How the elements are linked:
BL ^ MR
BL * TP
BL $ MB
BL ! GN
BL @ GG
BL § JD
CQ ^ PG
CQ * MH
CQ $ CZ
CQ ! QP
CQ @ ZL
CQ § MC
FB ^ QF
FB * JM
FB $ GB
FB ! ZB
FB @ BM
FB § ZH
FM ^ TZ
FM * MN
FM $ NB
FM ! LT
FM @ CP
FM § JB
ZS ^ CF
ZS * CQ
ZS $ LJ
ZS ! NT
ZS @ FH
ZS § ZL
JB ^ HJ
JB * BR
JB $ HL
JB ! MN
JB @ DH
JB § PN
BT ^ DJ
BT * SL
BT $ BD
BT ! QD
BT @ HN
BT § CJ
BD ^ RM
BD * RD
BD $ BF
BD ! DD
BD @ LD
BD § LZ
CM ^ JG
CM * ZD
CM $ FB
CM ! FQ
CM @ MQ
CM § FG
DG ^ PB
DG * NT
DG $ BN
DG ! BG
DG @ GQ
DG § ZS
HZ ^ CZ
HZ * FZ
HZ $ BT
HZ ! TM
HZ @ MH
HZ § FR
QD ^ TD
QD * SG
QD $ DD
QD ! DJ
QD @ BT
QD § SL
ZR ^ NC
ZR * LP
ZR $ HF
ZR ! DM
ZR @ QB
ZR § RR
LZ ^ NF
LZ * MT
LZ $ GG
LZ ! RD
LZ @ QL
LZ § FT
DZ ^ MZ
DZ * JG
DZ $ FG
DZ ! HF
DZ @ NS
DZ § FQ
DH ^ MN
DH * PN
DH $ PR
DH ! JB
DH @ MJ
DH § NB
DM ^ ZP
DM * NS
DM $ MZ
DM ! NC
DM @ ZR
DM § LP
MN ^ GH
MN * JR
MN $ NM
MN ! HJ
MN @ JB
MN § BR
JD ^ BP
JD * ZZ
JD $ QB
JD ! TP
JD @ SZ
JD § GS
RH ^ FB
RH * TL
RH $ FD
RH ! BM
RH @ ZD
RH § CL
RR ^ NS
RR * MQ
RR $ JG
RR ! LP
RR @ TQ
RR § MZ
CJ ^ SG
CJ * RM
CJ $ LZ
CJ ! SL
CJ @ NZ
CJ § DD
HL ^ LG
HL * BG
HL $ FH
HL ! NM
HL @ PR
HL § DG
CZ ^ SD
CZ * HN
CZ $ DJ
CZ ! TH
CZ @ TM
CZ § JJ
GR ^ CP
GR * MJ
GR $ MN
GR ! LH
GR @ SR
GR § TZ
GN ^ ML
GN * BP
GN $ GS
GN ! MR
GN @ BL
GN § TP
MR ^ SZ
MR * JN
MR $ ZZ
MR ! ML
MR @ GN
MR § BP
DS ^ JH
DS * LH
DS $ LT
DS ! SB
DS @ CR
DS § GR
TC ^ BH
TC * DS
TC $ PZ
TC ! HS
TC @ GB
TC § CR
FC ^ ZD
FC * ZB
FC $ TL
FC ! FG
FC @ PM
FC § FB
JT ^ ZR
JT * TQ
JT $ NS
JT ! QB
JT @ JL
JT § ZP
DD ^ GP
DD * NF
DD $ FT
DD ! RM
DD @ BD
DD § RD
NB ^ BR
NB * NM
NB $ GQ
NB ! PN
NB @ GH
NB § HL
SL ^ LD
SL * GP
SL $ RD
SL ! SG
SL @ CJ
SL § RM
PR ^ NM
PR * DG
PR $ SM
PR ! HL
PR @ JR
PR § GQ
ZZ ^ JT
ZZ * NC
ZZ $ RR
ZZ ! JL
ZZ @ GS
ZZ § DM
MH ^ TM
MH * FR
MH $ HN
MH ! HZ
MH @ MC
MH § SD
FP ^ DS
FP * SR
FP $ CP
FP ! CR
FP @ QH
FP § PZ
FZ ^ HN
FZ * TD
FZ $ SL
FZ ! JJ
FZ @ FR
FZ § DJ
QH ^ CR
QH * PZ
QH $ LH
QH ! FP
QH @ BH
QH § JH
GP ^ LZ
GP * BF
GP $ PQ
GP ! QL
GP @ RM
GP § PH
SG ^ BD
SG * QL
SG $ NF
SG ! LD
SG @ SL
SG § GP
MJ ^ JB
MJ * NB
MJ $ JR
MJ ! DH
MJ @ TZ
MJ § GH
PM ^ FG
PM * FB
PM $ CL
PM ! FC
PM @ JG
PM § BM
JG ^ FC
JG * BM
JG $ QF
JG ! PM
JG @ FQ
JG § RH
GQ ^ BG
GQ * ZS
GQ $ HT
GQ ! DG
GQ @ HB
GQ § FH
NM ^ HB
NM * PB
NM $ ZS
NM ! LG
NM @ HL
NM § BG
TZ ^ DH
TZ * GH
TZ $ BR
TZ ! MJ
TZ @ LT
TZ § HJ
CP ^ LT
CP * JB
CP $ GH
CP ! FM
CP @ LH
CP § DH
JJ ^ BT
JJ * NZ
JJ $ SG
JJ ! HN
JJ @ FZ
JJ § TD
ZD ^ BM
ZD * CL
ZD $ JM
ZD ! RH
ZD @ FG
ZD § QF
QF ^ TL
QF * MM
QF $ HS
QF ! CL
QF @ ZB
QF § FD
ZH ^ FD
ZH * HS
ZH $ FP
ZH ! JM
ZH @ TL
ZH § TC
SR ^ LH
SR * TZ
SR $ JB
SR ! GR
SR @ PZ
SR § LT
MT ^ SQ
MT * MR
MT $ JD
MT ! PQ
MT @ FT
MT § GN
LG ^ GQ
LG * SM
LG $ NT
LG ! HB
LG @ NM
LG § PB
TH ^ FR
TH * BT
TH $ TD
TH ! SD
TH @ CZ
TH § HN
PN ^ JR
PN * LG
PN $ DG
PN ! BR
PN @ NB
PN § NM
CL ^ ZH
CL * GB
CL $ BH
CL ! TL
CL @ QF
CL § MM
NZ ^ SL
NZ * DD
NZ $ QL
NZ ! CJ
NZ @ TD
NZ § BD
DJ ^ NZ
DJ * LD
DJ $ RM
DJ ! TD
DJ @ QD
DJ § SG
HB ^ DG
HB * FH
HB $ CF
HB ! GQ
HB @ LG
HB § SM
TM ^ TH
TM * JJ
TM $ QD
TM ! CZ
TM @ HZ
TM § FZ
TQ ^ LP
TQ * MZ
TQ $ FQ
TQ ! RR
TQ @ ZP
TQ § HF
PQ ^ GG
PQ * ML
PQ $ TP
PQ ! SQ
PQ @ MT
PQ § MR
BF ^ MT
BF * BL
BF $ ML
BF ! FT
BF @ PH
BF § GG
BN ^ CQ
BN * GL
BN $ HZ
BN ! ZL
BN @ HT
BN § LJ
PH ^ FT
PH * GG
PH $ MR
PH ! BF
PH @ NF
PH § SQ
LT ^ MJ
LT * HJ
LT $ PN
LT ! TZ
LT @ FM
LT § MN
SM ^ ZS
SM * BN
SM $ QP
SM ! FH
SM @ PB
SM § HT
SD ^ FZ
SD * QD
SD $ NZ
SD ! FR
SD @ TH
SD § BT
NC ^ TQ
NC * DZ
NC $ MQ
NC ! ZP
NC @ DM
NC § NS
LH ^ FM
LH * DH
LH $ HJ
LH ! CP
LH @ GR
LH § MJ
TD ^ CJ
TD * BD
TD $ GP
TD ! NZ
TD @ DJ
TD § LD
QB ^ DM
QB * RR
QB $ DZ
QB ! ZR
QB @ JT
QB § TQ
HF ^ MQ
HF * PM
HF $ ZD
HF ! MZ
HF @ DZ
HF § JG
JR ^ HL
JR * GQ
JR $ PB
JR ! PR
JR @ BR
JR § HB
CR ^ SB
CR * GR
CR $ FM
CR ! DS
CR @ FP
CR § SR
BG ^ SM
BG * CF
BG $ ZL
BG ! PB
BG @ DG
BG § NT
LD ^ DD
LD * LZ
LD $ PH
LD ! BD
LD @ SG
LD § QL
ZL ^ QP
ZL * MC
ZL $ TM
ZL ! CQ
ZL @ BN
ZL § GL
RD ^ PH
RD * PQ
RD $ BL
RD ! NF
RD @ LZ
RD § MT
JH ^ SR
JH * FM
JH $ MJ
JH ! PZ
JH @ SB
JH § CP
NS ^ HF
NS * FQ
NS $ FC
NS ! DZ
NS @ LP
NS § CM
ZB ^ CL
ZB * FD
ZB $ TC
ZB ! QF
ZB @ FB
ZB § JM
TP ^ JN
TP * JL
TP $ ZR
TP ! BP
TP @ JD
TP § ZZ
GH ^ PN
GH * HL
GH $ HB
GH ! NB
GH @ HJ
GH § PR
FR ^ JJ
FR * DJ
FR $ CJ
FR ! FZ
FR @ SD
FR § QD
BH ^ FP
BH * JH
BH $ GR
BH ! QH
BH @ HS
BH § SB
BM ^ ZB
BM * ZH
BM $ MM
BM ! FB
BM @ RH
BM § TL
TL ^ JM
TL * TC
TL $ QH
TL ! ZH
TL @ CL
TL § GB
QP ^ LJ
QP * HZ
QP $ TH
QP ! PG
QP @ CQ
QP § MH
JN ^ GS
JN * QB
JN $ NC
JN ! MB
JN @ BP
JN § JT
MC ^ HZ
MC * SD
MC $ JJ
MC ! MH
MC @ GL
MC § TH
NT ^ HT
NT * QP
NT $ GL
NT ! CF
NT @ ZS
NT § CQ
MB ^ ZZ
MB * ZR
MB $ ZP
MB ! GS
MB @ JN
MB § QB
ZP ^ RR
ZP * HF
ZP $ CM
ZP ! TQ
ZP @ NC
ZP § DZ
RM ^ QL
RM * PH
RM $ MT
RM ! GP
RM @ DD
RM § NF
CF ^ BN
CF * PG
CF $ MC
CF ! HT
CF @ NT
CF § QP
FD ^ GB
FD * QH
FD $ DS
FD ! MM
FD @ JM
FD § BH
GL ^ MH
GL * TH
GL $ FZ
GL ! MC
GL @ LJ
GL § CZ
MZ ^ CM
MZ * FC
MZ $ RH
MZ ! MQ
MZ @ HF
MZ § PM
ML ^ JD
ML * MB
ML $ JL
ML ! SZ
ML @ MR
ML § JN
PG ^ GL
PG * TM
PG $ SD
PG ! LJ
PG @ QP
PG § HZ
QL ^ RD
QL * FT
QL $ SQ
QL ! LZ
QL @ GP
QL § BF
HN ^ QD
HN * CJ
HN $ LD
HN ! BT
HN @ JJ
HN § NZ
BP ^ MB
BP * JT
BP $ DM
BP ! JN
BP @ TP
BP § JL
JM ^ MM
JM * BH
JM $ CR
JM ! FD
JM @ ZH
JM § HS
FG ^ RH
FG * QF
FG $ ZH
FG ! ZD
FG @ FC
FG § ZB
FQ ^ PM
FQ * RH
FQ $ ZB
FQ ! JG
FQ @ CM
FQ § ZD
JL ^ QB
JL * ZP
JL $ LP
JL ! JT
JL @ ZZ
JL § NC
MQ ^ FQ
MQ * FG
MQ $ BM
MQ ! CM
MQ @ MZ
MQ § FC
GB ^ HS
GB * CR
GB $ JH
GB ! TC
GB @ MM
GB § FP
HT ^ ZL
HT * LJ
HT $ MH
HT ! BN
HT @ CF
HT § PG
LJ ^ MC
LJ * CZ
LJ $ FR
LJ ! GL
LJ @ PG
LJ § TM
NF ^ BF
NF * SQ
NF $ GN
NF ! PH
NF @ RD
NF § PQ
LP ^ DZ
LP * CM
LP $ PM
LP ! NS
LP @ RR
LP § MQ
MM ^ TC
MM * FP
MM $ SB
MM ! GB
MM @ FD
MM § QH
GG ^ GN
GG * JD
GG $ JN
GG ! BL
GG @ SQ
GG § SZ
HJ ^ NB
HJ * PR
HJ $ LG
HJ ! GH
HJ @ MN
HJ § JR
GS ^ JL
GS * DM
GS $ TQ
GS ! ZZ
GS @ MB
GS § ZR
SZ ^ TP
SZ * GS
SZ $ JT
SZ ! JD
SZ @ ML
SZ § MB
SQ ^ BL
SQ * SZ
SQ $ BP
SQ ! GG
SQ @ PQ
SQ § ML
BR ^ PR
BR * HB
BR $ BG
BR ! JR
BR @ PN
BR § LG
PZ ^ GR
PZ * LT
PZ $ DH
PZ ! SR
PZ @ JH
PZ § FM
SB ^ PZ
SB * CP
SB $ TZ
SB ! JH
SB @ DS
SB § LH
HS ^ QH
HS * SB
HS $ SR
HS ! BH
HS @ TC
HS § DS
FT ^ PQ
FT * GN
FT $ SZ
FT ! MT
FT @ BF
FT § BL
FH ^ NT
FH * ZL
FH $ PG
FH ! ZS
FH @ SM
FH § BN
PB ^ FH
PB * HT
PB $ CQ
PB ! SM
PB @ BG
PB § CF

The rows follow the links: the fewer symbols apart two elements are, the more alike their rows tend to be.

Known rows, each with its element:
  47     6   309  -389    52  -326   296   643  -180   694   736  -185    55    16  -290   150  -227   407   182    80  -738    81  -387   130  -281   222  -411  -301   122  -281     4   881    98   378   201   383   -87   -22  -312   -42   -10   428  -133   680   207   371   289  -239   230  -174   237   135  -244   339   308  -348   251    16  -337 | LD
 -97  -187   492  -840    61  -229    74   577   108   439   387   -50   -39  -257  -462  -272  -396   255   276    15  -863  -229    77  -538    49   447  -774  -168   257  -145  -473   596  -211     4  -221   469  -133  -206  -224    38   282  -297  -104    54   -80   178   -54     4   -38   234   156  -168    -1  -619  -332  -163   -15   -81  -346 | GG
 113    37  -555   659    16   229  -238  -749   190  -665  -635   213  -180   101   365    96   348  -334  -177    36   985   -19   243   144   178  -225   724   433  -269   241   321  -741    44  -144   -46  -435   126   154   378    27  -180  -112    80  -446   -97  -229   -86   137   -40    -2  -257    11   159   107    44   247   -92   -71   357 | SR
-272   100   258    99  -204   711   154   521  -511   168  -260   -51   214  -163   240    49   531   251  -312   301   586  -713    -7  -885   538   -55  -256     2   387   220   -93  -519   353  -351    13   -80   301  -227  -123   -69   121   -73   468    -1   -48  -478  -600    93  -365    83   185  -540   323  -157  -322   118   -57    49    58 | JG
 -22   185   -68   419  -187   -22   -62  -415  -227  -200   -93  -289   446   375   264   119   -86  -404  -245  -584  -173   802  -255  1144  -528  -692   450  -448  -157   -15    98  -285   -20  -116   250  -393  -123   237     4  -117  -113   299   -72     1    86  -119   217   -89    29  -246   -81   466  -297   523   332   111   -79   405   260 | HB
 -28   166   -51   368  -169   -66   -91  -425  -188  -216   -80  -249   455   368   213    90  -143  -409  -227  -616  -239   839  -222  1180  -555  -684   425  -476  -168   -22    62  -250   -49  -132   228  -369  -140   223     8  -121  -115   277  -109   -27    47   -84   236   -89    41  -228   -96   489  -329   495   301   121   -67   397   256 | GQ
 -63   -17  -247   321   -54   341  -277  -588   148  -675  -723   159   -25   -44   275  -162   217  -402  -202   -89   710  -102   402  -152   285  -216   373   257   -89   291   -48  -886  -102  -434  -224  -398    82     4   292    38    23  -457   149  -690  -223  -400  -326   236  -255   205  -227  -146   247  -390  -327   350  -260    25   342 | BH
-300   111   290   106  -259   728    57   285  -436   -27  -433  -117   360  -120   267   -87   415    13  -361    46   509  -477    72  -669   464  -233  -212  -133   339   267  -241  -743   204  -534   -65  -207   198  -221   -86   -66   150  -208   437  -243  -111  -592  -644   150  -451   143   113  -458   282  -315  -436   230  -183   168   161 | RH
-260    47   151   137  -219   598  -138  -111  -194  -336  -608   -32   287   -85   256  -201   275  -225  -328  -130   496  -264   260  -429   369  -300   -17   -70   212   299  -299  -900    11  -616  -159  -312   119  -146    68   -62   152  -431   318  -540  -225  -569  -573   214  -449   209   -47  -314   266  -480  -510   338  -296   148   246 | TL
 134   139  -574   793   -19   234  -148  -655     6  -552  -466   146   -82   209   432   243   392  -284  -243    71   957   106    40   396    55  -346   779   330  -287   184   470  -645   159   -19   121  -454   132   186   304    -9  -264   173   103  -180    17  -203     6    41    37  -163  -214    89    70   484   251   186   -19    11   345 | LT
   2  -241   194  -671   181  -150    33   413   300   231   181   181  -398  -370  -392  -249  -166   301   344   375  -278  -575   270  -972   368   696  -599   282   154   -57  -269   426  -156    83  -314   453     6  -222   -65   126   209  -428   -56   -68   -91   185  -155    82   -20   313    80  -357   197  -699  -393  -119     1  -322  -322 | BP
  87   -16  -104   -12    28  -504  -199  -580   256  -279    67  -123   129   260   -80   -97  -524  -438    92  -604  -656   920   -30  1118  -642  -344   282  -296  -307  -159   -67   158  -366    40    28  -123  -305   220    78   -18   -60    42  -372  -136    11   214   456   -50   188  -106  -172   585  -365   159   236    40   -81   209   110 | HT
 108   189  -503   843   -48   236   -77  -583  -105  -434  -403    49    36   274   454   293   408  -256  -284   -40   857   199   -76   564   -47  -457   780   190  -272   159   465  -583   213    -9   219  -494   128   209   227   -49  -283   314   100   -52    66  -175    62     5    34  -223  -158   186     4   615   354   147    32    90   341 | DH
 106    66  -569   703    24   237  -200  -746   170  -665  -604   201  -177    94   387   115   361  -339  -199    69   993    18   216   182   147  -243   733   417  -292   228   352  -719    61  -111    -4  -444   134   165   362    24  -189   -47    95  -388   -65  -223   -62   131   -18   -29  -255    32   135   199    91   249   -70   -63   355 | GR
 -16   128   -26   262  -145  -174  -114  -452  -103  -234   -62  -265   419   370   166    22  -246  -442  -169  -656  -378   870  -180  1201  -595  -649   365  -487  -188   -64     0  -172  -147  -113   193  -316  -210   218    19   -95   -91   223  -156   -65    30   -42   275   -68    52  -188  -129   512  -340   378   270    95   -99   378   220 | BG
 -44  -227   363  -788   128  -221    42   468   252   320   277    79  -235  -337  -439  -305  -309   268   322   172  -614  -394   201  -798   204   595  -718    57   201   -91  -400   507  -228    44  -300   481   -88  -232  -144    84   260  -414   -94   -38   -92   185  -110    49   -44   306    99  -263   122  -721  -417  -134   -25  -226  -330 | ML
-143  -125   575  -769     2  -233   150   697   -55   573   494  -149   100  -181  -417  -212  -394   291   224   -48  -974   -79   -72  -345   -84   329  -797  -351   278  -213  -442   663  -128    31   -87   442  -149  -183  -315     5   233  -122   -99   233     7   193    -8   -88   -23   124   216   -78   -73  -410  -223  -188    20    14  -357 | FT
 111    11   130  -263    94  -406   272   527   -78   623   743  -108   -52    60  -249   196  -204   383   234   125  -640   145  -395   223  -315   257  -260  -181    12  -316   136   920    95   495   226   367   -86    30  -255   -15   -80   471  -190   684   228   459   404  -254   310  -216   177   183  -260   459   411  -373   289   -53  -318 | CJ
 -75  -234   436  -832   100  -230    59   526   204   385   318    24  -136  -318  -466  -309  -370   248   304   105  -748  -293   160  -678   139   513  -758   -70   228  -139  -465   543  -223    16  -267   486  -117  -223  -188    67   252  -387  -111    23   -77   191   -91    21   -28   265   130  -211    53  -686  -380  -145   -28  -144  -343 | GN
 104   169  -523   835   -60   234  -104  -608   -59  -490  -417    84    14   238   455   275   401  -262  -265     8   912   174   -45   511     3  -396   773   219  -277   164   472  -617   206    -7   194  -486   133   214   255   -31  -260   272    97  -111    39  -189    43    14    24  -221  -191   136     5   589   319   171    -6    59   351 | MJ
-301   102   288   113  -242   734    70   342  -456    42  -399  -100   335  -133   254   -60   443    62  -374   102   528  -536    64  -696   481  -208  -207  -110   367   270  -209  -693   254  -506   -27  -178   242  -223   -99   -81   166  -171   461  -177  -109  -575  -624   132  -451   135   144  -481   291  -267  -406   189  -163   157   136 | ZD
  -67    -43     61    -38     25    428    189    557   -156    277    -29    171   -239   -298     13     70    448    464    -12    650    595   -935     75  -1153    635    448   -329    371    270    131     51    -66    307     19    -60    211    284   -231    -61     46     51    -71    299    145     -6   -139   -391     73   -135    111    155   -577    353   -210   -231    -60     99   -274   -146 | RR
 -117    -82    591   -735     -3   -213    195    732   -122    646    554   -202    162   -137   -401   -151   -365    325    206    -59  -1007    -18   -179   -239   -140    260   -743   -411    279   -222   -397    723    -97     75    -23    447   -133   -163   -352    -18    208     -3    -85    352     72    211     38   -113     18     60    230    -49   -136   -270   -131   -216     47     50   -353 | PH
 -19  -244   255  -736   149  -196    28   424   288   278   202   150  -318  -358  -434  -276  -251   288   345   278  -444  -479   243  -898   293   647  -642   194   188   -72  -350   480  -177    68  -297   475   -19  -234  -101   107   231  -428   -82   -64  -102   190  -115    71    -5   314    89  -296   155  -729  -403  -126   -14  -292  -306 | JD
 125    88  -570   738    18   227  -187  -749   135  -627  -554   199  -159   142   397   144   355  -325  -193    60  1011    26   161   238   121  -261   758   417  -286   222   386  -703    91   -77    32  -446   125   181   355    27  -224    10    84  -331   -42  -200   -46   102     4   -64  -241    58   124   271   127   245   -47   -53   337 | LH
 133    -5    94  -222   131  -455   238   449   -40   573   731   -83  -100    64  -276   220  -220   373   259   142  -593   157  -383   259  -325   258  -207  -120   -21  -289   189   926   108   530   221   370   -78    47  -211     1  -103   500  -202   671   219   472   419  -251   355  -243   168   196  -260   488   447  -373   271   -83  -308 | NZ
   5   255  -231   708  -144   166   -23  -441  -294  -271  -203  -171   352   374   400   280   209  -290  -322  -319   368   521  -265   941  -349  -676   610  -231  -187    61   314  -439   174   -64   331  -477    22   218    78  -118  -227   418    68    83   101  -188   138   -88    29  -305  -100   328  -190   736   397   114   -22   273   331 | BR
 -30   208   -98   545  -175    56   -41  -427  -274  -207  -135  -226   434   392   327   174    19  -370  -293  -488    28   719  -267  1094  -460  -724   495  -399  -180     5   178  -355    45  -120   292  -427   -56   232    33  -109  -158   363     0    37    84  -153   184   -85    17  -287   -74   426  -275   593   333   114   -43   374   300 | NM
  -4   158   -23   296  -147  -122  -112  -442  -143  -227   -62  -265   444   370   195    50  -189  -429  -206  -641  -310   841  -222  1189  -598  -681   395  -480  -174   -46    49  -211   -92  -126   204  -349  -167   221     7  -125   -99   239  -128   -37    56   -69   265   -89    27  -230  -104   521  -335   442   300   118   -83   397   260 | DG
  -16    -68     34   -107     78    312    150    519    -37    253     27    205   -315   -320    -24     40    385    476     62    650    543   -940    115  -1199    640    529   -323    433    237    108     41     49    271     85    -97    255    255   -232    -37     74     69   -112    251    111    -13    -51   -360     63   -100    150    156   -558    359   -253   -241    -90     93   -322   -160 | ZP
 -144   -105    581   -764      5   -231    183    726   -101    611    529   -176    147   -155   -401   -187   -374    299    211    -64  -1004    -52   -125   -299    -98    296   -786   -378    276   -226   -417    698   -120     51    -66    456   -136   -168   -326    -17    225    -70   -100    288     11    179      9    -98    -20    101    215    -71   -102   -351   -171   -204     45     13   -347 | BF
 -16    -2   403  -462    29  -282   304   709  -219   710   708  -206   132    -6  -298   106  -248   386   189    29  -816    66  -389    55  -263   196  -514  -371   193  -274   -83   843    75   311   191   406   -87   -44  -334   -33    47   363  -103   639   186   308   229  -238   158  -134   256    76  -224   223   217  -330   194    29  -359 | DD
 310   -86  -285  -113   260  -708    15  -171   394   126   499    93  -369   115  -271   141  -382    84   375    21  -477   409  -136   592  -437   278   158   134  -306  -291   275   822  -146   570   105   250  -177   174    42    90  -175   294  -397   345   158   614   639  -180   460  -173   -77   427  -286   389   467  -267   234  -179  -201 | SD

Each walk starts at a row. The symbols on each line, taken left to right, move it on to the next element.
Answer with the element's row; about right is enough.
---
-222    34    62   152  -187   535  -177  -239   -90  -437  -689     7   229   -87   269  -223   249  -320  -281  -156   508  -216   313  -344   331  -291    69    -3   144   309  -263  -916   -22  -584  -184  -338    85  -122   136   -41   141  -481   287  -617  -224  -553  -528   226  -387   214   -85  -264   266  -498  -494   352  -297   134   278
* ^ §	  93    29  -535   624    20   246  -251  -750   198  -701  -643   243  -174    77   340    39   324  -347  -167    55   981   -19   278   108   194  -205   679   446  -271   252   281  -769    33  -175   -73  -430   104   121   369    43  -147  -162    90  -480  -115  -242  -124   163   -66     9  -259   -12   165    38   -10   280  -124   -53   348
^ $ !	  68   224  -398   817  -104   217   -50  -513  -212  -340  -289   -53   183   310   455   325   328  -262  -323  -143   703   338  -187   734  -173  -560   721    20  -221   118   418  -529   228   -21   285  -502   108   220   162   -77  -256   391   108    22   103  -177   105   -44    28  -280  -126   250   -91   708   403   123    32   192   352
---
 196   -56  -192   -72   131  -667  -198  -568   417  -244   156    15   -95   227  -183   -83  -542  -348   238  -439  -643   804    16  1002  -600  -106   269  -122  -360  -201    23   372  -381   213   -16   -11  -321   222   127    41   -94    22  -433   -88    21   378   541   -80   297   -74  -210   586  -339   116   255   -37   -17    60    28
! @ $	 312   -82  -303  -105   268  -730   -34  -244   409    78   454    96  -361   124  -268   118  -399    37   378     3  -483   449  -113   611  -444   282   181   122  -345  -286   259   786  -172   556    82   225  -199   205    65    79  -158   262  -442   301   141   588   621  -160   453  -151  -102   439  -294   361   456  -243   188  -179  -184
^ ^ $	  62     3   237  -334    64  -348   289   598  -149   669   740  -150    29    31  -276   164  -210   407   199    93  -705   113  -402   154  -283   218  -385  -255   100  -296    61   900    94   430   225   381   -83     3  -279   -24   -44   461  -145   692   219   411   329  -231   246  -208   203   138  -235   387   350  -368   265   -13  -339
---
  -6   226  -132   555  -186    91   -44  -416  -284  -213  -143  -242   444   380   340   184    68  -333  -321  -474   113   674  -272  1069  -447  -715   542  -388  -165    22   199  -382    82  -104   298  -453   -44   217    29  -127  -163   385    13    43    70  -159   184   -97    -1  -300   -72   400  -257   656   359   116   -42   373   294
^ ! $ ! @	  78    16   -75     7     3  -459  -199  -549   201  -263    17  -143   180   282   -42   -81  -473  -464    59  -619  -617   911   -57  1139  -643  -393   290  -330  -282  -135   -52   111  -364    14    47  -177  -314   239    75   -42   -54    49  -355  -155     4   182   434   -70   176  -104  -172   605  -354   160   228    53   -99   240   133
^ @ ^	 146   -54  -148   -64    83  -584  -215  -592   346  -261    98   -62    36   231  -136  -102  -531  -408   151  -534  -661   856   -11  1068  -624  -226   282  -211  -345  -180   -15   261  -381   125     1   -71  -318   235    87     9   -67    30  -413  -130    11   296   487   -57   247   -95  -206   588  -360   122   253     3   -48   143    58
---
  -88    -22     84    -13      4    471    197    568   -196    261    -30    138   -181   -296     58     94    477    447    -54    626    618   -916     56  -1150    652    379   -307    341    275    133     66   -110    343     -3    -52    168    287   -222    -66     23     47    -27    362    146      3   -170   -421     56   -173    113    160   -577    341   -159   -206    -63     95   -237   -120
@ ^ ! § $	-297    74   232    99  -265   689   -52    99  -349  -168  -550   -85   349  -114   257  -159   348  -122  -356   -78   464  -380   159  -543   421  -295  -132  -125   283   287  -286  -832   110  -601  -105  -271   149  -179   -20   -80   183  -338   391  -398  -159  -598  -624   188  -463   171    47  -398   265  -413  -483   309  -261   194   199
@ @ § ! ^	-198     4    15   171  -169   504  -221  -315   -56  -487  -698    25   175   -68   270  -224   219  -326  -264  -158   534  -193   335  -327   332  -291   118    51    87   308  -235  -901   -62  -569  -220  -341    92   -89   164   -22   125  -493   258  -640  -228  -530  -501   226  -385   255  -116  -274   243  -500  -469   351  -308   125   293
---
-231    92   255    91  -191   714   167   524  -478   197  -220   -41   173  -206   219    48   520   278  -282   332   625  -726   -16  -896   588     2  -262    10   358   203   -75  -481   374  -311    22   -58   277  -236  -125   -58   103   -40   455    39   -43  -449  -577   104  -355    86   207  -553   321  -130  -308    66   -48    11    18
* $ ^ §	  -4     3  -347   417   -35   310  -296  -700   210  -700  -732   200   -96   -11   290   -99   245  -412  -177   -49   788   -92   395   -74   284  -207   470   338  -144   297    41  -861   -74  -347  -196  -408    80    42   327    21   -17  -398   115  -646  -199  -343  -268   231  -204   162  -256  -107   230  -287  -281   339  -210    -9   351
! ! !	  73    34  -470   535     8   273  -268  -736   212  -737  -679   221  -153    58   319   -23   292  -377  -178     5   900   -41   340    24   237  -207   595   414  -221   262   195  -804   -29  -232  -138  -420    94    98   364    61  -101  -273   101  -556  -159  -275  -160   188  -128    97  -263   -39   211   -97  -120   299  -161   -56   363
---
 306   -89  -283  -103   258  -741   -97  -389   477   -56   349   102  -316   134  -261    28  -476   -93   364  -127  -521   577   -41   752  -497   189   225    91  -389  -264   187   670  -277   456     5   170  -241   218   116    72  -152   163  -463   118    97   545   622  -128   443  -119  -165   507  -306   234   396  -169   135  -135  -102
@ § ^	 288   -64  -221  -112   247  -668    86   -37   305   226   568    83  -335   100  -280   185  -323   157   358    89  -476   322  -207   501  -406   314    93   106  -271  -305   291   848   -87   606   113   286  -144   169    -9    68  -166   363  -385   450   175   594   592  -183   462  -196   -14   371  -285   427   498  -296   274  -180  -240
* ^ ^ ^ §	-110   -25   533  -625   -12  -246   232   769  -209   702   642  -224   173   -68  -358   -41  -331   367   180   -57  -959    11  -271  -101  -209   217  -693  -430   255  -251  -278   795   -17   172    55   436  -130  -130  -378   -34   141   176   -75   488   109   246   110  -161    60   -32   259     4  -195   -52    13  -268   118    65  -362
---
-192    64   208    89  -135   670   191   567  -404   239  -163    12    98  -214   182    73   545   346  -214   419   647  -814   -17  -996   595   116  -268   126   363   196   -28  -370   368  -216     7    20   312  -227   -93   -27    83    -5   437    83   -30  -384  -533    70  -302    80   194  -571   330  -118  -263    25    -5   -58    -8
! § ^ ^	-302    84   272   116  -262   714   -26   169  -364  -120  -504  -107   341  -117   279  -131   374   -71  -365   -54   486  -416   143  -563   430  -268  -160  -133   316   299  -270  -780   154  -579   -86  -237   188  -183   -30   -64   167  -286   403  -351  -148  -605  -611   170  -473   169    72  -407   295  -381  -480   268  -226   195   191
^ ^ @ *	-150    -1   -80   228  -126   433  -268  -458    53  -577  -727    98    79   -75   256  -201   215  -376  -245  -131   589  -144   379  -269   313  -268   217   144    27   298  -178  -919   -93  -524  -222  -364    72   -65   219     0   106  -487   186  -690  -236  -492  -437   239  -338   220  -159  -211   259  -468  -440   370  -286    93   297
---
  18   -11  -392   470   -16   298  -286  -707   222  -713  -717   202  -128    -1   301   -78   260  -383  -175   -30   847   -76   372   -56   267  -183   509   378  -174   286    86  -854   -71  -312  -180  -391    87    52   336    47   -35  -360   121  -629  -181  -319  -224   225  -160   134  -264  -103   223  -223  -193   337  -201   -27   338
! @ !	  36    15  -445   504    -6   278  -294  -717   205  -726  -712   203  -151    22   311   -52   277  -405  -175    -9   862   -67   363   -21   242  -195   559   395  -200   284   134  -833   -39  -269  -159  -414    92    66   367    50   -75  -331    81  -596  -165  -301  -196   203  -144   105  -264   -53   211  -195  -172   332  -169   -58   350
@ § $	  87   192  -472   839   -83   231   -80  -553  -158  -403  -358    13    97   278   449   307   381  -252  -298   -49   807   254  -114   607   -94  -484   772   130  -261   158   475  -575   224    -8   235  -471   122   233   213   -61  -271   333   109   -30    56  -184    83   -23    33  -256  -154   212   -42   639   367   157    23   110   342
